Each row has a name. Each question is about the rows just above it.

[123 124  65 131 132  59] = gedit
[137 226 129 131 124 161] = rida
[134 200 131 134 124  92] = kat
[127 127 124 127 127 131] = zabo
[130 144 107 128 126 119] = mesu
How many entries does [137 226 129 131] have? | 4
Count the entries of [123 124  65 131 132]: | 5
Number of entries in [134 200]: | 2
Count the entries of [130 144 107]: | 3
Count the entries of [130 144 107 128 126]: | 5
How many entries does [134 200 131] have? | 3
How many entries does [134 200 131 134 124  92] have? | 6

[161 138 139 160 131 155 124  56  98 158 137 118 124 152 159 117 142 136
 177  82 159 165 164 166  97  88 145 178  86 155 108 114 144 129 116 122
  82 122]  kez
[147 117 200 161 163 181  94 112 115 183 124  81 139 107 119  79 143 137
 180  83 128 164 151 174  93 153 108 147 142 189 126 129 135 179 213 106
  87 172]  Nar
[140 129 155 130 157 129  91  51 102 112 118 120 119 163 146  86 132 131
 178 106 161 194 160 194 134 112  95 197  84 132 176  75 156  74 128  80
  78 151]  nudum
[131 143 146 133 149 130 104  56  73 109 137 111 131 146 167 115 113 126
 166 120 173 172 170 174 120 122 118 198 109 120 168  68 122  46 115  94
  86 131]  nofa
[140 129 155 130 157 129  91  51 102 112 118 120 119 163 146  86 132 131
 178 106 161 194 160 194 134 112  95 197  84 132 176  75 156 137 128  80
  78 151]  Luf
[187 103 146 166 136 172 134  74 126 206 118 110 134 155 161  97 177 166
 194  66 158 170 170 177  73 101 128 163  83 184  93 143 155 183 142 135
  80 123]  Dibus
How many entries does [161 138 139 160 131 155 124  56  98] have? | 9
How many entries does [187 103 146 166 136 172 134  74 126 206 118 110 134 155 161  97 177 166
 194  66 158 170 170 177  73 101 128 163  83 184  93 143 155 183 142 135
  80 123] have? | 38
Number of entries in [161 138 139 160]: | 4
How many entries does [140 129 155] have? | 3

[173 180 115 198  64]  buful
[171 228 134  93 186]  tas
[171 228 134 175 186]  kode
Count the entries of [173 180 115 198]: | 4
Count the entries of [171 228 134  93]: | 4
Number of entries in [171 228 134 175 186]: | 5
How many entries does [171 228 134 175] have? | 4

[119  64 107 129 130] = silig
[128 149 116 134 141] = mugo
[135 124 107  32  96] = sil
Count the entries of [119  64 107 129]: | 4
How many entries does [119  64 107] have? | 3
How many entries does [135 124 107  32] have? | 4
Count the entries of [128 149 116 134]: | 4
Count the entries of [119]: | 1
How many entries does [119  64 107 129 130] have? | 5
Number of entries in [128 149 116 134 141]: | 5

[ 99 145  29 122 123 152] : tuf
[147 140  90 123 118 111] : ziv
[ 99 145  29 122 121 152] : gir
Number of entries in [ 99 145  29 122 121]: | 5
Number of entries in [147 140  90]: | 3
Count the entries of [147]: | 1
Count the entries of [ 99 145  29 122 123]: | 5

[117 111 106  56 110 128 177 141 120] : Vob
[133 126 131 124 122 128 139 135 106] : tapak
[135 126 133 123 121 129 121 128 129] : mog
[117 111 144  56 110 128 177 141 120] : puseb
[133 126 131 124 122 128 123 129 128] : bolo
Count the entries of [117 111 144  56 110]: | 5
How many entries does [133 126 131 124 122 128 123] have? | 7
How many entries does [135 126 133 123 121 129 121 128 129] have? | 9

[ 38 125 153 112 157  73] -> lidud
[ 66 122 134  60 108  38] -> dotu
[ 65 124 117  91 123  58] -> Kala
[ 64 138 168  65 113  43] -> bivo
[ 73 149 200  99 124  83] -> nidi
[ 66 121 149  94 114  46] -> ruziz
[ 87 146 172 104  92  72] -> Zatim
[ 70 151 152  75 128  32] -> sebu
[ 44  74 151  55  66 134] -> zenug
Number of entries in [ 73 149]: | 2
How many entries does [ 87 146 172 104] have? | 4
Number of entries in [ 87 146 172]: | 3
Count the entries of [ 66 121 149  94 114]: | 5
Number of entries in [ 65 124 117  91 123  58]: | 6
Number of entries in [ 65 124 117  91 123]: | 5
How many entries does [ 73 149 200  99 124  83] have? | 6

[129 134 192  81 162 136 152  97]  Kap
[139 128  70 147 170 130 156 158]  naf
[152 156  47 105  76 122 176 130]  gile
[109 144  36  88 165 126  87 153]  Velil
[ 85 123 175 153 113 127 115 164]  ris
[103 137 220 136  97 125 147  84]  kebu
[168 117 176 119 172 115 113  81]  tudo
Number of entries in [109 144  36  88 165 126]: | 6
Count the entries of [103 137 220 136  97 125]: | 6
Number of entries in [168 117 176]: | 3
How many entries does [139 128  70 147 170 130] have? | 6

